Below are the code and all the weights of a small trained network. Each question names an input and a class and asks about switching units off, where a switched-off unit gives its printed mean instead of its output.

import numpy as np


def w(rows, s, z=0):
    codes = np.array(rows[::2]) - 128.0
    scale = np.full(codes.shape[1], s)
    scale[-1] = z or s
    return codes * scale


def norm(h):
    return h / np.sqrt((h * h).mean(-1, keepdims=True) + 1e-5)


def f(y):
    return np.maximum(y, 0)


def log_softmax(a):
    a = a - a.max(-1, keepdims=True)
    return a - np.log(np.exp(a).sum(-1, keepdims=True))


def net(x, mask):
    res = np.array(x, float).reshape(1, 4) / 4 @ E
    u = 0
    for l in range(3):
        y = f(norm(res) @ A[l][:, :-1].T + A[l][:, -1])
        res = res + np.where(mask[u : u + 4], y, B[l][:, -1]) @ B[l][:, :-1]
        u += 4
    return log_softmax(norm(res)[-1] @ U[:, :-1].T + U[:, -1])


A, B = {}, {}
E = w([
[124,145,135,137,148,145,140,107,129],'x0',
[123,69,98,87,200,123,90,54,12],'x1',
[149,56,154,93,178,248,100,161,167],'x2',
[209,66,182,254,92,111,105,59,100],'x3',
],0.0078)
A[0] = w([
[63,186,84,158,173,2,163,116,142,155],'0.n0',
[144,176,194,113,90,130,152,164,240,1],'0.n1',
[126,63,173,85,150,157,118,121,107,129],'0.n2',
[163,118,134,96,208,220,33,192,132,3],'0.n3',
],0.0069,0.0037)
B[0] = w([
[84,122,94,138,65,127,115,94,66,253],'0.n0',
[215,159,93,157,255,72,160,207,144,207],'0.n1',
[163,143,118,143,60,111,134,75,40,200],'0.n2',
[115,172,91,125,38,136,192,162,80,213],'0.n3',
],0.01,0.0058)
A[1] = w([
[103,145,123,25,130,159,181,163,141,4],'1.n0',
[148,48,212,189,101,138,135,81,148,119],'1.n1',
[184,74,146,87,141,255,177,186,133,32],'1.n2',
[84,124,124,26,117,154,166,144,93,74],'1.n3',
],0.009,0.0021)
B[1] = w([
[100,96,124,148,169,91,49,71,149,218],'1.n0',
[62,143,150,86,134,191,51,146,186,223],'1.n1',
[40,182,110,145,35,31,153,97,7,222],'1.n2',
[149,94,151,197,156,159,121,117,201,254],'1.n3',
],0.011,0.0053)
A[2] = w([
[118,110,80,193,211,106,42,112,167,60],'2.n0',
[34,156,16,73,171,110,68,159,134,2],'2.n1',
[217,19,61,6,254,113,148,18,11,161],'2.n2',
[85,111,45,125,205,91,132,110,202,134],'2.n3',
],0.0067,0.003)
B[2] = w([
[95,1,164,242,63,226,91,146,171,199],'2.n0',
[158,97,166,115,78,174,110,72,76,216],'2.n1',
[189,181,105,77,213,98,211,249,215,254],'2.n2',
[189,100,251,110,143,184,38,88,200,206],'2.n3',
],0.0091,0.0057)
U = w([
[46,180,90,113,40,79,161,73,35,180],'0',
[101,72,232,143,130,165,12,62,229,4],'1',
[222,146,122,109,211,70,198,219,255,235],'2',
],0.011,0.002)

Each question gives the input, the list of numbers given to net, and the class t.
The units are the neurons (one row each of A and B). Each row of codes is followed by its name. A weight is (code - 128) times the scale printed after its matrix; where a second scale follows, it is the last column's (A, B and U).
mask holds one flag per neuron, layer by layer. A switched-off neuron (its flag False) gives its mean, the last column of its row in B, instead of its output. The means were averaged over made-up inputs and are rounded, as every weight is.
A unit's drop is (log p(t) with every unit on - log p(t) with that unit switched off) / (log p(t) with every unit on - log p(t) with every unit switched off).
The circuit of an input: a set's keep is (log p(t) with only the set's units on - log p(t) with every unit switched off) / (log p(t) with every unit on - log p(t) with every unit switched off). Starting from all 12 units, units are removed one at a time, each time the one whose removal leaves the highest keep (on an exact tie, the one counted first), for as long as the keep stays at least 0.8.
units of the circuit, in order: the units of the circuit, biggest drop first
k most important neurons: the k neurons with the biggest drops, biggest first
top k neurons in layer l: the k neurons of layer l with the biggest drops, biggest first
drop of u: that unit's drop, to one decimal
input [-7,6,3,5], class 2: 3 most important neurons => 2.n2, 0.n2, 1.n3
input [0,-5,4,4], class 2: top neuron in layer 2 => 2.n1
input [2,8,-6,2], class 2: 2 most important neurons => 2.n2, 1.n2
input [7,1,-7,-8], class 1: 3 most important neurons => 1.n2, 1.n3, 0.n2
input [1,6,-5,8], class 1: 4 most important neurons => 1.n1, 1.n2, 0.n3, 0.n1
input [2,7,-5,6], class 2: units of the circuit, in order => 2.n2, 1.n2
input [-1,8,8,3], class 0: 3 most important neurons => 1.n2, 0.n3, 0.n1
input [-2,0,3,-7], class 1: 2 most important neurons => 1.n0, 1.n3
input [2,-6,0,5], class 2: top 2 neurons in layer 1 => 1.n0, 1.n3
input [0,4,4,4], class 0: top 2 neurons in layer 1 => 1.n1, 1.n3
input [-2,-7,8,-4], class 0: 2 most important neurons => 1.n2, 2.n2
input [6,5,6,6], class 0: 3 most important neurons => 0.n3, 2.n3, 1.n3
input [0,0,-1,1], class 0: 2 most important neurons => 0.n1, 1.n3
input [-5,-7,8,8], class 0: units of the circuit, in order => 1.n2
input [8,6,4,-3], class 2: 2 most important neurons => 2.n2, 0.n2
input [-2,6,-3,-3], class 2: 2 most important neurons => 2.n2, 1.n2
input [0,7,-4,-1], class 2: 2 most important neurons => 2.n2, 1.n2
input [8,0,4,-4], class 0: top 2 neurons in layer 0 => 0.n3, 0.n2
input [3,-6,6,-2], class 0: top 2 neurons in layer 1 => 1.n2, 1.n3
input [-6,0,3,-6], class 1: top 2 neurons in layer 1 => 1.n0, 1.n3
input [-2,8,6,-3], class 2: top neuron in layer 1 => 1.n3
input [-5,4,-3,-2], class 2: top 2 neurons in layer 0 => 0.n3, 0.n2
input [-1,5,-5,-7], class 1: top 2 neurons in layer 1 => 1.n3, 1.n2
input [6,-6,6,-3], class 0: drop of 1.n2 => 1.6
